Below are the code and all the weights of a small trained network. Each question names an input and a target symbol and asks about switching units off, where a switched-off unit gives its printed mean instead of its output.

import numpy as np


def w(rows, s, z=0):
    codes = np.array(rows[::2]) - 128.0
    scale = np.full(codes.shape[1], s)
    scale[-1] = z or s
    return codes * scale


def f(y):
    return y / 2 * (1 + np.tanh(0.7978845608 * (y + 0.044715 * y**3)))


def softmax(a):
    e = np.exp(a - a.max(-1, keepdims=True))
    return e / e.sum(-1, keepdims=True)


def log_softmax(a):
    a = a - a.max(-1, keepdims=True)
    return a - np.log(np.exp(a).sum(-1, keepdims=True))


def net(x, mask):
    ids = ['ΓΔΛΞΠΦΩβεψ'.index(c) for c in x.split()]
    T = len(ids)
    res = E[ids] + P[:T]
    r = res
    for j in range(3):
        rows = slice(3 * j, 3 * j + 3)
        q, k, v = (r @ M[0][rows].T for M in (Q, K, V))
        z = softmax(np.where(np.tri(T) > 0, q @ k.T / 3**0.5, -1e9)) @ v
        o = O[0][rows]
        res = res + np.where(mask[j], z, o[:, -1]) @ o[:, :-1]
    y = f(res @ A[0][:, :-1].T + A[0][:, -1])
    res = res + np.where(mask[3:7], y, B[0][:, -1]) @ B[0][:, :-1]
    return log_softmax(res[-1] @ U[:, :-1].T + U[:, -1])


Q, K, V, O, A, B = {}, {}, {}, {}, {}, {}
E = w([
[119,156,137,141,75],'Γ',
[188,95,46,99,168],'Δ',
[160,136,179,116,56],'Λ',
[65,40,91,125,236],'Ξ',
[28,28,169,84,125],'Π',
[135,244,139,84,245],'Φ',
[222,200,102,204,150],'Ω',
[98,95,237,254,155],'β',
[44,187,185,27,117],'ε',
[73,117,12,242,60],'ψ',
],0.008)
P = w([
[69,44,12,190,107],'0',
[146,5,118,105,182],'1',
[148,26,144,97,200],'2',
[145,76,144,111,192],'3',
[151,111,143,136,186],'4',
[133,157,156,178,177],'5',
[134,167,144,187,171],'6',
[129,177,153,188,152],'7',
],0.003)
Q[0] = w([
[231,176,159,213,13],'h0',
[159,106,37,38,217],'h0',
[35,66,195,189,31],'h0',
[235,205,43,175,178],'h1',
[208,241,16,172,123],'h1',
[59,46,196,66,118],'h1',
[3,40,67,149,146],'h2',
[201,46,123,134,80],'h2',
[60,75,206,68,40],'h2',
],0.0065)
K[0] = w([
[149,235,104,231,77],'h0',
[201,63,2,26,196],'h0',
[143,132,236,210,98],'h0',
[217,196,46,97,69],'h1',
[218,246,44,91,15],'h1',
[38,30,182,138,216],'h1',
[189,31,120,110,99],'h2',
[64,53,106,227,196],'h2',
[76,85,226,65,190],'h2',
],0.0064)
V[0] = w([
[57,161,15,172,154],'h0',
[48,157,206,78,85],'h0',
[244,101,150,253,218],'h0',
[246,206,96,71,68],'h1',
[228,140,75,106,46],'h1',
[208,92,109,184,43],'h1',
[72,234,112,23,68],'h2',
[108,120,132,131,247],'h2',
[135,198,97,149,206],'h2',
],0.0062)
O[0] = w([
[30,191,73,73,213,140],'h0',
[32,149,131,205,3,91],'h0',
[216,6,76,152,222,188],'h0',
[222,110,122,7,105,4],'h1',
[231,137,73,38,75,65],'h1',
[225,149,43,138,96,127],'h1',
[36,218,188,34,100,27],'h2',
[126,61,213,244,204,165],'h2',
[59,54,178,154,228,104],'h2',
],0.0056,0.0024)
A[0] = w([
[54,204,194,39,255,255],'n0',
[38,66,228,150,52,193],'n1',
[246,202,36,99,87,199],'n2',
[217,205,159,19,74,163],'n3',
],0.0058,0.0046)
B[0] = w([
[97,254,112,8,204,248],'n0',
[33,87,224,88,52,252],'n1',
[251,135,151,61,45,229],'n2',
[210,192,245,76,223,162],'n3',
],0.0058,0.0037)
U = w([
[231,194,253,104,82,97],'Γ',
[104,198,179,174,89,126],'Δ',
[219,54,93,70,191,175],'Λ',
[138,62,228,216,127,114],'Ξ',
[68,216,194,44,81,3],'Π',
[86,162,80,84,91,193],'Φ',
[161,239,168,98,197,146],'Ω',
[42,61,206,66,88,56],'β',
[62,59,71,94,225,86],'ε',
[138,73,40,214,54,243],'ψ',
],0.0071,0.0032)

Each question gives the input, a string of symbols that net reads in full, and the target symbol t.
The units are the heads (3 rows each of Q, K, V and O) and the neurons (one row each of A and B). Each row of codes is followed by its name. A weight is (code - 128) times the scale printed after its matrix; where a second scale follows, it is the last column's (O, A, B and U).
mask holds one flag per unit, heads first, then neurons. A switched-off unit (its flag False) gives its mean, the last column of its rows in O or B, instead of its output. The means were averaged over made-up inputs and are rounded, as every weight is.
A unit's drop is (log p(t) with every unit on - log p(t) with that unit switched off) / (log p(t) with every unit on - log p(t) with every unit switched off).
top k neurons: the k neurons with the biggest drops, biggest first
heads that matter: for each layer, one digit per head in row order, 1 if its drop is at least 0.15 and else 0, layers parted by /
drop of u: that unit's drop, to one decimal
input Ξ Λ Γ Ξ Λ Λ Λ Ω, target Γ: heads that matter : 010
input ψ Π Ω, target Λ: top 2 neurons : n1, n2
input Λ Γ Γ, target Γ: top 2 neurons : n3, n2
input ε ε Γ, target Π: heads that matter : 101
input Δ Ω Λ, target Λ: heads that matter : 110
input Λ Γ Λ Λ, target Γ: top 2 neurons : n3, n2
input Γ β β Γ, target ψ: top 2 neurons : n0, n3
input ε Φ Δ ε Γ, target Π: top 2 neurons : n0, n1
input Ξ Ξ Λ Λ, target Ξ: top neuron : n0
input β Λ β Λ, target ψ: drop of n2 : 0.0
input Δ Λ Λ Λ Λ, target Γ: drop of n2 : 0.2
input Ω Γ Ξ ε, target Π: drop of n0 : 0.7
input Ξ β Λ Γ Ξ Ξ Λ, target Ξ: drop of h1 : 0.2
